In the rows, 128 means zero.
Each row of numbers belongs to one of the things below and depends on some of the facts about them. Some rows are named. Which thing is each other row?

Some facts about the things:
mogra: points at; pedupom: uses; mifu: is of sort; duvo: refers to
buta {mogra=toskur, pedupom=nadevo, mifu=196, duvo=skimol}
kiplim {mifu=196, duvo=flese}
briso {mifu=393}
pebrotro {pedupom=vupla, mifu=196, duvo=fodra greklo skobur}
mugri {mifu=196}
studrum {mogra=fifi, pedupom=flesuklan, mifu=196}
klilun {mogra=nenis, mifu=196}
flese {mogra=kladror, mifu=258, duvo=keke}
luti {pedupom=pibreskis, mifu=196}
kligelis {mogra=vikeplun, pedupom=nisi, mifu=393}
vikeplun {mifu=258}
tisus {pedupom=vutur, mifu=364}
giso {pedupom=brograk, mifu=196}
tatrin {mogra=skegen, pedupom=gradedre, mifu=364}
skugril {pedupom=klema, mifu=364}
nufem {mogra=lidis, mifu=196}
vutur {pedupom=keke, mifu=196}
nenis {mogra=nisi, mifu=196}
vaplinus {mifu=364}
fisus {mogra=nufem, mifu=364, duvo=grobri}
dronu {mifu=258, duvo=skupa}
voke {pedupom=bitis, mifu=196}
gaplur {mogra=tuko, pedupom=vaplinus, mifu=196}
seram {mifu=196, duvo=stovoma pestus}
klegror {pedupom=kibon, mifu=196}
kifa {mogra=fodra, pedupom=siflubruk, mifu=364}
siflubruk {mogra=rolom, pedupom=veskimun, mifu=196}
plegobran {mifu=364, duvo=takla}
zepi {pedupom=grimim, mifu=393}
plostatrim {pedupom=vesi, mifu=393, duvo=veno}
brograk {pedupom=toskur, mifu=393, duvo=pibreskis semem fafoti}
zolim {pedupom=kiplim, mifu=393}
pleges {mogra=zolim, mifu=364}
greklo {mifu=393, duvo=zugro}
tive {mogra=pebubul, mifu=196}
munim {mifu=196}
drovonam {mifu=196, duvo=veskimun fafoti}
fleplor {mogra=miklu, mifu=393, duvo=bribe skimol brizu}
drule {pedupom=mugri, mifu=364, duvo=pebrotro greklo}
paguplo {pedupom=flabrur, mifu=364, duvo=skupa}
migon {mogra=truza, pedupom=borur, mifu=364}
takla {mifu=196, duvo=troden klegror}
pabek {pedupom=skugril, mifu=196}
kalikik {pedupom=kladror, mifu=196}
flabrur {pedupom=mebrur, mifu=196}
bigur {pedupom=skobur, mifu=196}
bitis {mifu=196, duvo=fodra}
gradedre {mifu=196, duvo=kugrim klegror}
skeflon {pedupom=veno, mifu=196, duvo=greklo}
plogri {pedupom=bozil, mifu=258, duvo=veno}
troden {pedupom=tive, mifu=196}
masado {mogra=vebrek, mifu=393, duvo=sobom}
didan {pedupom=februl, mifu=364}
keke {mifu=364}
nadevo {mifu=393}
borur {mogra=kloror, pedupom=nufem, mifu=393}
dreflin {mogra=skuvi, mifu=196}
kloror {pedupom=mubol, mifu=196, duvo=skobur nadevo}
brazim {mifu=393, duvo=greklo}
susen {mogra=vaplinus, pedupom=fluplor, mifu=258}
batel {mifu=196}
maskis {pedupom=kligelis, mifu=196}
pebubul {mogra=migon, mifu=196}
feplamuk {pedupom=flese, mifu=196, duvo=zugro}
skunastus {pedupom=dibri, mifu=364}
miklu {mogra=pestus, mifu=196, duvo=kugrim}
draflek {mogra=vestuskun, pedupom=klumil, mifu=196, duvo=tisidril}
mebrur {mifu=364}
vupli {mifu=364, duvo=bitis brizu}
sune {pedupom=luti, mifu=393}
flesiku {mifu=364, duvo=pebrotro fodra rupas}
veskimun {pedupom=munim, mifu=196}
trubrim {pedupom=masado, mifu=364, duvo=flesuklan}
vebrek {mogra=klema, pedupom=greklo, mifu=196}
tabil {pedupom=feplamuk, mifu=196, duvo=vaplinus petras}
treni {mifu=393}
zerak {mogra=klilun, mifu=364}
nisi {pedupom=fodra, mifu=258}
klumil {pedupom=plirik, mifu=196, duvo=flesiku mufegri}
toskur {mogra=kupor, pedupom=pebubul, mifu=196}
skedu {mogra=siflubruk, mifu=196}
drumo {pedupom=puvas, mifu=196, duvo=skeflon gigem}
pestus {mifu=258, duvo=pebrotro zugro}
stanul {pedupom=fifi, mifu=196}
kupor {mifu=196}
februl {pedupom=rupas, mifu=364, duvo=fafoti petras}
mufegri {mifu=196, duvo=vaplinus}
rolom {mifu=364}
klema {mogra=drunavim, mifu=364, duvo=veno}
truza {mogra=paguplo, pedupom=briso, mifu=196, duvo=bigur}
brizu {pedupom=vikeplun, mifu=364}
sobom {mogra=zofu, mifu=258}
tuko {mogra=rupas, mifu=364}
flopope {pedupom=stanul, mifu=364}
mubol {mogra=kligelis, pedupom=voke, mifu=364}
sketri {mogra=plirik, mifu=393, duvo=stesek rupas}
kibon {mogra=gradedre, mifu=196}
tropu {mogra=damis, pedupom=grufek, mifu=196, duvo=sobom}
vupla {mogra=skedu, pedupom=kalikik, mifu=196, duvo=skeflon drumo}
skimol {mifu=196}
vesi {mogra=bredar, pedupom=skedu, mifu=196}
skobur {mogra=dreflin, mifu=196}
zugro {mifu=196, duvo=veno}
kugrim {pedupom=migon, mifu=196}
grogo {pedupom=maskis, mifu=196, duvo=veskimun}
troti {mogra=mugri, mifu=196}
fafoti {pedupom=flopope, mifu=196, duvo=vaplinus}
trose {mifu=364}
veno {pedupom=trubrim, mifu=364, duvo=mufegri}
flusol {pedupom=drumo, mifu=196}
paplor {pedupom=kugrim, mifu=196, duvo=flese bredar masado}
stesek {mifu=258, duvo=kloror}
bovu {pedupom=zofu, mifu=196, duvo=klebrar}
skegen {pedupom=tuko, mifu=393}
nelavo {mogra=trususin, mifu=196}
grifur {mogra=tropu, pedupom=vebrek, mifu=364, duvo=trubrim zugro grobri}
flesuklan {mifu=196, duvo=zugro treni vupli}
votri {mogra=kifa, pedupom=petras, mifu=196}
zofu {mogra=nelavo, pedupom=vupli, mifu=196}
grufek {mogra=mubol, pedupom=tabil, mifu=258, duvo=treni kloror}
fluplor {mifu=393}
grimim {pedupom=paplor, mifu=393}
damis {pedupom=tisus, mifu=393}
petras {mogra=batel, pedupom=vubrisi, mifu=393, duvo=kugrim}
vestuskun {pedupom=stovoma, mifu=196}
nakis {mogra=trubrim, pedupom=troti, mifu=196}
lunagon {pedupom=flusol, mifu=393}
skuvi {mogra=munim, mifu=196}
bozil {mifu=364}
dibri {mifu=196}
trususin {mogra=greklo, pedupom=skunastus, mifu=258}
bredar {mogra=troti, pedupom=trususin, mifu=196}
fodra {mifu=196}
pibreskis {mogra=sketri, mifu=393}
klebrar {mifu=196, duvo=pibreskis petras}
rupas {mogra=kibon, mifu=196, duvo=pabek}
kladror {mifu=364, duvo=vupli}
flagro {pedupom=tisidril, mifu=196}
pliflon {pedupom=nakis, mifu=364}
tisidril {mogra=fisus, pedupom=bovu, mifu=364}
vigror {mogra=trose, pedupom=giso, mifu=364}
grobri {pedupom=bredar, mifu=196}
plirik {mifu=196}
mukomi {pedupom=draflek, mifu=196}
fifi {mifu=196, duvo=vubrisi zugro}
drunavim {mogra=gigem, pedupom=zerak, mifu=364}
semem {mifu=364}
skupa {mifu=196, duvo=fifi petras}
pliko {mogra=skimol, mifu=196}
stovoma {pedupom=klilun, mifu=393}
stapun {pedupom=seram, mifu=196, duvo=nadevo}
lidis {mogra=nakis, pedupom=zolim, mifu=196}
fuzis {mogra=bovu, pedupom=nelavo, mifu=258}
puvas {pedupom=grobri, mifu=258, duvo=semem}
bribe {mifu=393, duvo=troden}
gitre {pedupom=bigur, mifu=393}
gigem {mogra=vupla, mifu=364, duvo=susen}
vubrisi {pedupom=pleges, mifu=393, duvo=miklu}
bopan {mogra=puvas, pedupom=rolom, mifu=196}

Known rows:
[140 119 140 102 135 139 125 159 149 158 105 122 154 192 148 132 129 129
 124 163 121 187 155 107 146 103 126 140 136]: troden
[165 164 168 128 116 155 116 126 133 112 147 148 157 142 130  84 117 154
 147 135 109 132  97 117  50 112 117 139 143]: drovonam
[145 124 164 119 121 130  91 150 140 150 104 150 129 142 143  89  95 148
 153 124 143 135 160 125 126 128 102 176 135]: kibon
[143  84 131 146 159 118  94 109 187 176 116 115 203 176 112 111 158 148
 110  94 132 180 157 112 126 112 118  99 118]: zugro
[150 127 147  98 126 153 107 142 150 140 139 157 137 140 155 125  95 168
 128 128 140 149 138 109 140 123  89 154 142]: skuvi
[137 130 150 111 121 147 113 141 129 140 123 145 135 142 159 111 117 132
 104 130 128 158 129 126 124 123 100 162 153]: vutur
[125  94 138 108 151 128 127 142 133 169  60 113 168 162 172 108 118 117
 107 144 122 175 139 125 158  88 122 145 143]: skimol
[142 139 144 112 131 143 114 127 132 161 128 133 133 139 149 105 102 123
  98 135 127 160 124 114 119 109 108 156 157]: vebrek
[178 148 126  61 151 135 128 166 133 166  72 135 178 225 131 125 155 147
 138 158  84 149 148  62  78  55 125  97 104]: kugrim
[142 144 144 115 132 146 106 134 137 142 116 144 138 140 154 100 114 143
 112 125 139 154 134 131 125 121 111 160 155]: flabrur
[171 133 137 127 169 149  95 137 156  65 117 111 135 158 178  57 106 142
 178 142  84 147  69 161  58  61 124 155 127]: bovu
[146 128 153 121 127 149 119 134 130 151 122 139 136 140 157 114 107 137
 115 134 129 154 133 121 118 125 110 157 151]: luti
[ 96 116  96 174 107 101  76  54  97 134 178 122  68 109 105 136 151 126
 165  98 147  97 152 166 108 175 195  77 141]: grufek
[ 85 125  93 141 105 114  97 128  92 144 154 118 105 148 116 177 152 123
 149 157 143 118 178 143 143 165 200  70 134]: susen
[ 77 153 132 150  92  95 176 122  76  95 150 118 124 150 169 123 123 148
 144 196 141  59  31 181 102 112 163  52 105]: puvas
[126 117 106 119 128 133 146 125 107 110 141 111 106 120 131 148 122 119
 127 141 116  97 123 126 153 156 144 130 117]: didan
[133 151 115 114 114 112 155 163 139 109 118  90 156 162 108 162 126  88
 160 180  96 109 139 119 137 103 147 106  99]: semem
[117 151  98  89  95 129 120 111 150 122 189 127  96 104  84 204  72 118
 152 138 151  91 123  91 163 116  77 109 112]: pleges
[126 131 127 134 116  85 148 166 150 100  56  77 207 168 106 136 148  84
 165 148  88 106 146 133 118 102 148  73  94]: vaplinus
[129  99 113 156 146 115 141  91 130  98 134 124  82  45  80 128 177 110
 165  66 155  83 115 144 148 161 139 131  85]: sketri
[124 128 109 130 143 132 173 152 112  96 132 116  99  80  98 187 159  96
 153 129 137 110 109 130 161 149 160 135  99]: gitre

Rows to name:
No name comes twice in this set of rows, the named rows included.
[118 123 120 149 121 109 130  79 151 101 153 106 129 101  90 112 140 108
 145  88 117  90 110 140 104 136 130  89 117]	klema
[138 119 106 156 129 141 116  63 142 102 217 125 109 100  90 131 152 148
 140  82 132  87 131 127 110 179 145 103 116]	grifur
[ 72 112  96 139  96 102 136 143  72 108 108 104 116 115 170 157 112 120
 155 148 126  91 107 162 149 133 159  61 142]	nisi
[116 170  77  93 164 112 163 121  76 130 136 137  58  89  60 199 184 100
  90 141 136  92 114  84 116 124 139 103  96]	borur
[131 135 117 156 126 115 163 135 140  85 130 108 140 106  69 173 178  95
 176 130 123 110  98 131 117 122 152  96  76]	vubrisi
[137  79 137 148 149 139  91  87 166 166 146 132 167 152 136  94 161 150
 101  76 139 175 146 118 130 138 121 102 140]	pebrotro
[138  99 155 115 125 141 116 147 130 144  77 131 133 133 169  82  96 141
 151 117 123 134 133 134 131 110  98 172 143]	plirik
[125  58 138 130 134 108  93 141 182 172  64 125 209 163 136 114 121 154
 127  82 151 169 180 112 176 111  70 101 125]	fodra
[156 161 126  71 160 164 127 114  73 141 124 183  59 108 178  91 127 177
  93 107 116  95 110  96  83 132  93 167 151]	paplor
[127 120 114 149 131 116 126  97 124  93 141 116 122 104 106 116 142 125
 135 103 120  75 137 155 122 167 142 113 121]	fisus

The same things again, as new rows of numbers:
Some rows with their names:
[123 109 135 123 110 111 152 149 127 141 132 127 163 113 144 144 138 127
 104 119 111 130 161 124 146 119 145 144 130 143 131 138 124 133 118 114
 122 104 142 136 126 137 148 139 140 137 131 120 133 129 123 139 129 144
 151]: truza
[136 159 116 135 147 167 137  84 135 122 134 122  92 109 118 127 129 116
 127 119 137 109 131 160 110 127 129 155 143 112 116 135 132 126 146 121
 142 130 141  99 126 140  85 134 134 134 158 134 141 118 145 120 126 125
 118]: vubrisi
[135 118 127 115 110 104 124 142 125 125  96 159 129 159 124 126 132 153
 133 115 121 105 103 120 128 131 133 140 116 128 130 147 161 138 118 141
 137 127 125 145 114 117 168 134 143 131 114 140 130 141 117 123 101 120
 135]: grobri
[151 140 100 145 134 168 115  82 134 115 129 136 126 109 119 124 131 117
 138 136 135 126 158 166 102 133 113 141 136 105 127 135 129 126 141 124
 142 156 136 108 124 140  81 124 147 123 150 117 140 127 130 130 128 103
 120]: semem
[136 146 122 122 136 175 122  94 125 117 133 125 101 115 124 148 125 118
 133 131 147 114 120 149 116 148 128 153 142 104 112 119 129 122 133 137
 137 138 134 111 119 136 101 131 126 130 140 105 125 134 136 132 132 131
 114]: vupli
[124 119 130 128 125 103 131 156 131 140 116 134 141 127 130 126 142 137
 125 118 115 133 127 113 127 119 128 113 124 141 131 138 132 124 116 119
 130 119 128 135 122 121 146 132 133 126 123 130 129 135 124 136 128 127
 139]: vutur
[138 146 117 123 141 172 124  86 127 122 134 122 107 114 128 143 126 113
 129 136 141 113 133 149 117 144 128 149 142 105 114 117 131 127 136 130
 129 138 137 110 124 137  99 127 128 130 144 110 125 132 135 129 133 131
 115]: mebrur
[122 128 157 107 159 114 166  95 130 104 144 102 151 180 140 129 126 133
  95 116 119 163  93 100 116 150 131  68 115 142 109 100 124 132 134 101
 138  76 118 157 103  98 176 122 106 147 124 158  95 138 150 110 127 148
 142]: vupla
[111 153 141 124 146 166 132  88 115 135 165  92  75 133 123 123 118 105
 131 149 155  95 117 139 148 139 136 154 145 107 126  94 110 138 149 140
 112 134 103 113 148 130  99 131 100 136 134 147 132 114 143 105 125 157
  93]: brazim
[137 107 133 117 118 117 123 136 120 132 114 142 149 127 139 137 130 129
 126 129 112 142 144 119 133 131 127 121 123 134 127 134 138 115 112 132
 121 126 126 135 112 119 151 120 147 128 119 108 115 132 118 140 123 132
 134]: dibri
[116 120 150 105 128 115 136 156 123 138 117 125 129 121 140 148 127 131
 115 116 115 132 113 103 138 126 142 127 130 142 118 133 141 121 116 122
 114 103 135 138 118 124 161 129 127 132 127 117 108 132 126 133 134 148
 141]: stapun
[126 108 144 103 122 122 130 140 114 142 124 128 140 116 142 143 127 124
 117 134 114 140 137 106 142 130 135 122 129 134 116 125 134 116 113 123
 106 113 127 135 112 122 153 123 133 131 124 104 103 131 121 139 133 149
 138]: seram
[129 121 146 104 117 115 134 146 120 126  98 150 119 143 134 146 124 143
 120 109 121 114  97 110 136 134 144 143 120 130 116 141 161 124 116 136
 128 108 130 140 114 120 174 130 134 136 116 128 111 136 117 128 112 137
 137]: drumo
[131 145 123 138 144 159 125  89 119 127 157  96  76 128 120 118 117 122
 147 144 151 100 140 159 127 127 126 141 149 109 143  99  99 142 164 140
 125 163 110 115 155 130  96 128 124 132 136 144 144 120 123 111 125 132
  97]: fleplor
[114 102 131 136  84  80 116 198 127 146 117 146 170 164 143 107 126 153
 123 135 122 142 122 105 152 126 135 109  91 141 158 132 158 157 124 130
 114 142 119 166 147 139 173 116 122 119 101 152 131 142 108 123 111 113
 147]: trususin
[131 108 129 118 121 113 120 144 118 142 121 133 145 129 132 131 135 133
 131 136 116 132 144 115 133 124 123 118 125 135 130 129 127 120 111 130
 120 132 119 137 121 118 146 127 137 125 116 111 125 138 114 143 134 130
 131]: klilun
[125 118 135 133 123 100 135 157 127 126 122 135 141 133 131 123 123 134
 126 118 116 140 126 117 135 120 131 115 120 146 139 142 127 124 122 128
 127 121 129 134 130 128 147 125 129 128 119 130 128 123 126 129 125 126
 140]: luti
[135 161 118 127 147 166 137  85 134 121 134 119  87 112 120 133 128 116
 127 119 139 104 122 155 112 129 132 159 145 114 112 133 132 125 141 122
 138 128 140 102 126 140  94 134 131 134 153 132 137 122 145 118 127 132
 115]: gitre
[125 156 136 114 139 169 143 107 126 136 136  99  75 105 142 148 117 126
 117 119 135 106 125 148 116 125 144 144 149 114 117 108 130 134 158 115
 124 126 145 117 132 143 114 121 125 132 159 126 121 137 129 122 135 145
 125]: grifur
[148 103 118 134 121 111 117 137 128 120 115 154 159 122 125 129 135 135
 137 129 113 148 159 128 117 124 114 116 123 135 135 148 128 112 116 130
 132 140 131 130 115 122 138 126 153 124 118 104 127 129 114 142 126 109
 138]: takla
[130 148 127 116 135 173 123  98 128 124 136 119  95 125 125 138 127 119
 133 137 151  99 114 142 121 146 130 150 142 104 115 107 127 131 134 139
 133 137 126 118 130 131 106 130 117 129 136 119 130 135 133 128 140 136
 107]: flesiku

Which thing is each row?
No name comes twice in this set of rows, the named rows included.
[134 112 117 127 123 106 113 160 157  90  96 150 171 136 113 110 103 136
 149 131 132 146 140 121 112  97 114 135 120 147 150 151 120 130 113 128
 145 131 141 137 139 125 143 127 142 112 127 125 145 104 117 104 131 115
 151]	kugrim
[142 143 108 135 137 171 123  79 129 128 142 125 117 104 129 127 127 114
 128 139 134 121 156 158 110 133 123 145 136 104 121 124 128 131 141 120
 128 146 136 105 124 141  87 122 139 125 150 114 133 126 132 126 129 121
 119]	plegobran
[110 124 144 137 157  42  93  93 169 104 146 146 165 153 115 102 183 128
 134  98 121 159 103 100 153 121 134  63 136 122 144  68 102 148 132 126
 113 113 141 154 125 108 132 127 115 145 110 192  67 136 134  99  83 103
 148]	vebrek
[122 160 130 117 150 173 146  79 123 136 144 103  83 101 134 133 128 110
 111 125 129 105 126 149 123 125 143 160 147 113 111 122 135 133 147 112
 120 114 141 105 129 144  95 129 122 135 166 131 129 114 147 112 131 154
 114]	plostatrim
[132 104 120 132 118 116 123 131 119 143 125 143 179 111 133 126 138 110
 119 140 106 150 169 113 138 123 122 131 112 135 127 154 144 117 100 116
 109 123 128 122 113 132 123 128 144 119 128 109 128 113 133 138 126 129
 133]	gradedre
[134 158 144 110 168 162 132  34 141  77 155 113 111 164 124 142 131 118
 122 124 158 131  79 132 117 174 131 105 140  95 102  67 111 137 143 135
 146 106 127 131 106 109 123 123  97 149 126 145  86 142 155 104 120 136
 115]	gigem
[117 152 137 114 176 129 103  17 163 118 163 118 128 121 133 126 183  98
 114 121 128 131 119 132 136 143 141  97 155  84 114  43 112 147 145 116
 103 112 153 131 110 126  87 118 114 144 147 163  62 142 148  97 105 132
 126]	klema
[127 102 122 132 124 105 128 125 116 158 136 124 165 116 144 112 141 122
 115 144  96 150 182 119 132 111 124 107 121 137 144 129 129 130 122 107
 102 130 123 134 124 126 125 118 149 119 135 125 129 125 115 135 128 133
 138]	drovonam
[141 158 116 129 144 168  95  92 116 112 122 137  72 125 113 119  99 123
 155 141 146 126  89 138 106 144 111 118 125 109 121 127 139 111 135 151
 127 160 123 104 128 131  91 113 113 114 133 122 118 119 136 118 128 116
  98]	keke
[128 115 123 145 125  96 133 145 127 130 127 136 155 127 130 113 125 136
 125 124 103 149 152 124 127 108 125 104 116 147 145 151 125 128 127 117
 120 128 131 133 134 134 130 124 141 124 128 139 136 116 123 129 120 115
 141]	fafoti
[129 159 116 151 147 157 149  78 125 133 160 103  98 104 133 109 134 109
 118 129 124 121 155 161 122 119 132 132 139 122 136 130 117 136 157 108
 118 133 134 100 143 150  70 129 127 130 166 152 146 108 152 113 124 129
 116]	brograk
[148 120 129 118 157 134 181  79 132 101 134 103 171 185 136 125 122 148
  98 124 112 178 124 117  79 147 111  71 104 145 103 129 139 125 136  78
 171  85 113 151  92  93 171 127 132 137 131 147 120 142 154 129 136 132
 148]	siflubruk

Now the same things, written a new way:
Known rows:
[116  93 141 173 131  57 121 154 130 156 143 111 118 151 157 122 121  91
 163 105 123 101 158 106 142 106 128 102]: stanul
[123  88 141 173 115  63 125 152 145 150 137 115 137 169 143 121 116 100
 162 104 114 108 155 114 139  96 176  95]: bigur
[163  83 116 155 122  71 106 167 129 157 120 110 121 146 117 139 131 119
 188 106 136 114 150 112 143 101 104 106]: truza
[146  91 165 188 129  90 107 121 162 147 141 107  90 176 125 120 121 132
 148 131 121 113 152 143 107  96 136 106]: petras
[126  92 147 171 110  61 130 115 137 164 157 106 110 180 137 117 133 113
 157 117 101 126 174 139 125  84 139 108]: stovoma
[149 109 131 179 100  52 125 147 117 160 171 112 126 173 133 110 139 108
 199 111 130 123 155 135 125  82 116 111]: flesuklan
[132  96 148 180 126  55 125 130 136 144 165  96 104 178 164 114 114  65
 172 128 110 118 164  90 130  89 172 139]: grobri
[132  97 140 160 127  69 133 117 134 182 104 128  90 195 134 134 145 143
 137 112  70 123 182 161 125  93 185  81]: pliflon
[146  87 137 155 134  80 113 102 140 177 106 124  94 187 112 148 128 131
 125 102  65 155 173 144 128 111 134  92]: mubol
[133  85 130 171 122  64 132 167 131 160 131 120 134 167 135 123 132 128
 192 101 126 108 157 113 134  87 158 103]: munim
[156 119 109 177 144  83 113 121 154 149 116 161  83 205 124 132 153 166
 124 101  69 161 204 163 127 120 113  85]: drunavim
[149  89 160 192 113  64 105 166 142 152 153  99 102 166 155 112 128 110
 192 117 118  87 126 166 112 112 112  91]: tabil
[140  95 119 183 129  72 108 154 140 129 137 137 126 166 134 123 128 126
 167 104 116 123 176 111 148 112  92  94]: siflubruk
[140  93 132 176 120  61 125 170 136 158 133 126 125 161 140 118 133 117
 185 108 128 101 157 112 133  91 175  98]: batel
[137 103 137 188 104  60 126 143 140 149 177 103 115 190 128 103 133 107
 186 136 136 119 151 116 105  73 170 121]: zugro
[155  83 133 173 117  64 103 155 137 151 132 124 130 153 132 128 122  99
 171  92 111 120 152 117 152 117 115  96]: draflek
[147 100 133 174 127  65 104 146 130 150 148 113 106 150 132 128 121  81
 163 111 135 117 162 103 141 114  84 100]: buta
[158 101 129 163 114  57 111 108 111 169 154 116  99 155 126 131 129  94
 157  93 110 153 176 136 137 111  58 110]: sketri
[143 101 155 188 129  59 111 161 121 157 154 100  94 159 165 120 126  94
 180 101 125  94 135 148 126 118 102  94]: drovonam
[119  79 140 168 137  68 141 115 140 177 105 136 100 196 134 138 135 153
 137 101  79 126 187 144 125  94 199  86]: keke
[128  84 141 169 120  61 126 130 142 163 122 117 112 178 142 122 131 103
 149  94  92 120 161 141 134  95 161  86]: zolim

Rows to name:
No name comes twice in this set of rows, the named rows included.
[145  96 169 181 128  74 113 117 141 183 127 100  69 196 148 129 140 139
 147 107  72 116 142 207 100 115 129  77]	februl
[146 122 140 156  94  51 123  87 116 192 148 100  90 195 136 126 147 115
 148 105  66 154 172 186 116 100 116  86]	drule
[134  91 146 171 144  79 122  92 133 177 122 142  76 176 119 143 116 106
 104  95  82 147 194 130 122 108 152  89]	tisidril
[144  94 153 193 101  61 110 149 135 154 162  93 112 175 146 110 120 116
 190 113 122 103 132 146 115 101 109 103]	fifi
[124  95 160 187 131  80 143 101 159 175 135 105  79 211 128 121 132 156
 138 130  88 125 163 167  86  89 179  93]	vaplinus
[118  88 152 184 118  72 126 147 146 141 143 105 119 171 145 116 121 104
 168 124 125  87 151 119 119  92 168 100]	veskimun
[184  83 172 196 142  74 119 130  99 160 166 165 131 129 113 106  98  41
 145  84 105  81 181  94 137 131 153 107]	nufem
[128  90 152 175 135  83 135 121 151 180 116 128  80 205 130 127 139 157
 140 123  85 129 166 157  96  86 213  89]	semem
[176  59 145 147 132  72 108 116 177 160 115 107 100 155 136 133 135 104
 172  89 111 131 160 113 150  84 115 141]	trususin
[106 101 159 180 132  76 121 149 160 141 149  98  99 170 156 112 112  77
 151 129 138  94 152  98 116 103 185 103]	klegror
[149 104 110 191 135  73 105 154 145 119 141 147 129 175 132 118 132 137
 161 101 108 130 182 117 142 117  69 100]	skedu
[165  98 153 166 103  66 115 129 152 172 149 110  89 169 146 101 160 116
 179  93 134  97 150 171 123  77 114 103]	plogri
[145  87 147 166 141  63 132 106 144 179 112 116  89 198 154 135 135 117
 145 106  42 144 173 161 125 103 210 103]	skunastus
[138  92 169 171 124  66 111 121 162 166 151 101  79 154 164 109 140 101
 157  89 129 102 149 161 125  97  95  97]	dronu

